Below is a small trained network, with its code and all its weights. Each question gives an input and a class and asks what happens when units are switched off, that is, made to give their printed mean instead of their output.

import numpy as np


def w(rows, s, z=0):
    codes = np.array(rows[::2]) - 128.0
    scale = np.full(codes.shape[1], s)
    scale[-1] = z or s
    return codes * scale


def norm(h):
    return h / np.sqrt((h * h).mean(-1, keepdims=True) + 1e-5)


def f(y):
    return y / 2 * (1 + np.tanh(0.7978845608 * (y + 0.044715 * y**3)))


def log_softmax(a):
    a = a - a.max(-1, keepdims=True)
    return a - np.log(np.exp(a).sum(-1, keepdims=True))


def net(x, mask):
    res = np.array(x, float).reshape(1, 8) / 4 @ E
    u = 0
    for l in range(3):
        y = f(norm(res) @ A[l][:, :-1].T + A[l][:, -1])
        res = res + np.where(mask[u : u + 9], y, B[l][:, -1]) @ B[l][:, :-1]
        u += 9
    return log_softmax(norm(res)[-1] @ U[:, :-1].T + U[:, -1])


A, B = {}, {}
E = w([
[141,125,126,102,149,145,137,148,124,120,158],'x0',
[159,116,143,155,143,129,142,109,147,86,127],'x1',
[233,75,127,53,95,104,151,230,184,125,101],'x2',
[176,159,138,120,229,112,190,169,4,140,76],'x3',
[135,128,139,112,128,118,129,133,122,127,149],'x4',
[168,85,94,94,60,188,63,92,49,105,85],'x5',
[130,100,144,166,167,131,101,121,148,109,112],'x6',
[155,85,162,212,93,138,160,122,115,184,168],'x7',
],0.0047)
A[0] = w([
[58,151,121,55,158,85,99,149,143,36,106,51],'L0N0',
[153,109,56,57,135,157,101,104,130,117,124,100],'L0N1',
[202,92,113,134,104,145,179,145,181,166,91,5],'L0N2',
[44,150,127,149,163,172,129,2,72,123,198,112],'L0N3',
[56,109,139,138,73,161,96,108,210,137,173,60],'L0N4',
[114,167,147,153,146,78,172,158,86,84,84,164],'L0N5',
[136,95,186,215,79,169,136,169,112,207,183,121],'L0N6',
[193,58,99,78,101,136,42,82,38,75,160,113],'L0N7',
[184,182,83,131,163,45,127,166,173,174,214,150],'L0N8',
],0.0055,0.0022)
B[0] = w([
[70,94,163,124,132,73,242,56,73,84,114,177],'L0N0',
[85,96,174,194,140,115,134,118,148,117,54,175],'L0N1',
[110,114,196,67,127,131,86,137,139,123,117,162],'L0N2',
[142,228,253,56,73,117,47,154,186,135,141,254],'L0N3',
[237,111,16,111,153,52,179,148,41,90,236,199],'L0N4',
[153,112,74,198,103,109,130,196,114,178,161,189],'L0N5',
[81,82,221,18,189,138,203,64,64,48,71,199],'L0N6',
[51,84,123,230,130,219,152,125,133,187,139,250],'L0N7',
[53,119,141,175,123,178,109,64,163,177,125,183],'L0N8',
],0.0052,0.0041)
A[1] = w([
[162,101,161,80,122,112,87,136,88,139,84,127],'L1N0',
[81,85,78,124,68,97,137,69,187,55,188,4],'L1N1',
[130,98,128,96,128,143,121,95,119,132,88,99],'L1N2',
[36,80,195,136,120,59,237,52,90,105,93,114],'L1N3',
[84,158,136,177,142,185,121,161,180,120,203,255],'L1N4',
[213,199,65,109,50,144,83,123,93,75,75,98],'L1N5',
[53,195,62,89,135,58,93,142,148,24,52,95],'L1N6',
[174,181,131,110,164,15,147,137,253,129,124,141],'L1N7',
[159,44,142,28,95,123,162,228,206,147,46,46],'L1N8',
],0.0047,0.0013)
B[1] = w([
[114,125,89,121,101,131,90,139,187,79,86,163],'L1N0',
[230,50,95,119,156,122,100,94,68,189,120,200],'L1N1',
[106,102,148,119,158,118,169,37,217,169,49,141],'L1N2',
[75,83,98,24,212,191,222,55,131,133,99,250],'L1N3',
[128,83,88,206,159,109,95,198,154,148,106,188],'L1N4',
[141,118,204,228,149,154,158,164,116,178,185,134],'L1N5',
[142,46,199,91,133,112,244,72,115,2,130,173],'L1N6',
[60,124,130,165,85,188,107,126,128,201,140,208],'L1N7',
[104,208,182,143,123,95,61,123,188,83,111,251],'L1N8',
],0.0052,0.0032)
A[2] = w([
[162,209,236,92,159,242,119,148,160,99,193,123],'L2N0',
[184,53,188,89,88,37,137,153,169,76,108,120],'L2N1',
[158,211,184,124,77,138,42,85,169,154,99,248],'L2N2',
[4,174,102,161,151,90,89,111,166,225,195,214],'L2N3',
[96,171,141,175,181,150,160,184,48,206,96,54],'L2N4',
[122,56,66,172,86,128,72,127,188,97,206,127],'L2N5',
[194,228,159,114,228,94,146,139,56,162,41,131],'L2N6',
[181,136,64,44,130,88,114,117,87,146,218,131],'L2N7',
[172,131,157,94,99,62,62,156,249,96,128,107],'L2N8',
],0.0047,0.0014)
B[2] = w([
[105,136,112,66,117,145,104,146,175,33,79,229],'L2N0',
[123,193,151,136,146,120,136,92,97,92,177,203],'L2N1',
[124,156,170,137,121,182,89,148,232,114,75,244],'L2N2',
[134,209,110,179,119,212,144,192,173,179,93,253],'L2N3',
[203,36,76,161,140,105,126,124,125,126,141,252],'L2N4',
[128,117,109,129,175,127,161,198,41,180,143,188],'L2N5',
[160,143,89,132,23,79,50,75,133,122,254,243],'L2N6',
[201,117,63,155,119,52,120,155,145,106,116,152],'L2N7',
[153,188,118,157,73,96,64,132,113,101,99,205],'L2N8',
],0.0065,0.0029)
U = w([
[131,164,210,131,89,86,112,185,165,105,101,199],'0',
[253,56,46,194,99,13,146,140,40,173,237,4],'1',
[71,67,222,49,181,62,243,51,63,77,113,41],'2',
[97,77,123,185,140,159,194,181,117,176,91,167],'3',
],0.0058,0.0028)

Each question gives the input, the list of numbers given to net, and the class t.
The units are the neurons (one row each of A and B). Each row of codes is followed by its name. A weight is (code - 128) times the scale printed after its matrix; where a second scale follows, it is the last column's (A, B and U).
mask holds one flag per neuron, layer by layer. A switched-off neuron (its flag False) gives its mean, the last column of its row in B, instead of its output. The means were averaged over made-up inputs and are rounded, as every weight is.
A unit's drop is (log p(t) with every unit on - log p(t) with that unit switched off) / (log p(t) with every unit on - log p(t) with every unit switched off).
The circuit of an input: a set's keep is (log p(t) with only the set's units on - log p(t) with every unit switched off) / (log p(t) with every unit on - log p(t) with every unit switched off). Starting from the 12 units with the biggest drops (on a tie, the unit counted first), units are removed one at a time, each time the one whose removal leaves the highest keep (on an exact tie, the one counted first), for as long as the keep stays at least 0.8.
units of the circuit, in order: the units of the circuit, biggest drop first
most important unit: the unit with the biggest drop
top k neurons: the k neurons with the biggest drops, biggest first
top k neurons in layer l: the k neurons of layer l with the biggest drops, biggest first
drop of u: that unit's drop, to one decimal
input [7,3,-4,5,4,4,8,-5], class 1: most important unit : L0N6
input [5,4,-1,8,-1,2,2,-6], class 1: top 3 neurons : L0N5; L2N6; L0N6
input [-6,0,4,-7,2,-3,-3,7], class 1: top 2 neurons in layer 2 : L2N7; L2N0
input [-3,7,3,3,-5,1,-7,3], class 0: units of the circuit, in order : L0N2; L1N8
input [-3,3,-7,-7,-2,5,2,8], class 2: top 4 neurons : L0N6; L0N5; L0N4; L2N6
input [-1,-2,7,0,8,-3,3,-8], class 2: units of the circuit, in order : L0N0; L1N6
input [-8,-5,-1,-4,1,-5,8,-5], class 2: units of the circuit, in order : L0N0; L1N3
input [5,6,4,-5,-8,5,2,8], class 2: top 2 neurons : L0N6; L0N3
input [8,8,-2,4,8,2,1,5], class 2: top 2 neurons : L0N6; L0N4
input [8,-3,2,3,5,0,-6,-5], class 2: top 2 neurons in layer 0 : L0N0; L0N4
input [4,3,-8,7,6,-2,6,5], class 0: top 3 neurons : L0N3; L0N4; L2N0
input [-4,-7,-4,8,1,-8,-1,-4], class 1: top 2 neurons : L2N6; L2N4
input [3,7,7,8,8,-4,2,-4], class 1: top 2 neurons : L0N3; L2N6
input [3,-2,-6,-8,0,-4,6,-1], class 1: most important unit : L0N4
input [-4,2,-1,7,5,2,-2,8], class 2: top 2 neurons in layer 0 : L0N6; L0N4
input [7,-3,6,-3,-7,5,-4,8], class 2: units of the circuit, in order : L0N6; L2N3
input [-7,2,-1,4,7,8,5,-6], class 3: top 2 neurons : L0N7; L0N6
input [6,1,-7,3,4,5,-1,-5], class 0: top 2 neurons in layer 0 : L0N3; L0N6
input [-8,-2,-4,-7,6,-1,-2,-7], class 1: top 2 neurons : L0N4; L0N6
input [-6,0,-1,-8,-4,-4,8,-3], class 1: most important unit : L0N4
input [-7,8,1,2,3,-7,5,-1], class 3: drop of L0N3 : 0.1
input [-8,-7,-8,2,8,7,-4,5], class 0: drop of L0N0 : 0.1
input [-7,-3,-6,2,0,0,8,1], class 0: drop of L0N3 : 0.7
input [-8,2,2,8,1,-7,-8,3], class 1: top 2 neurons in layer 2 : L2N6; L2N4
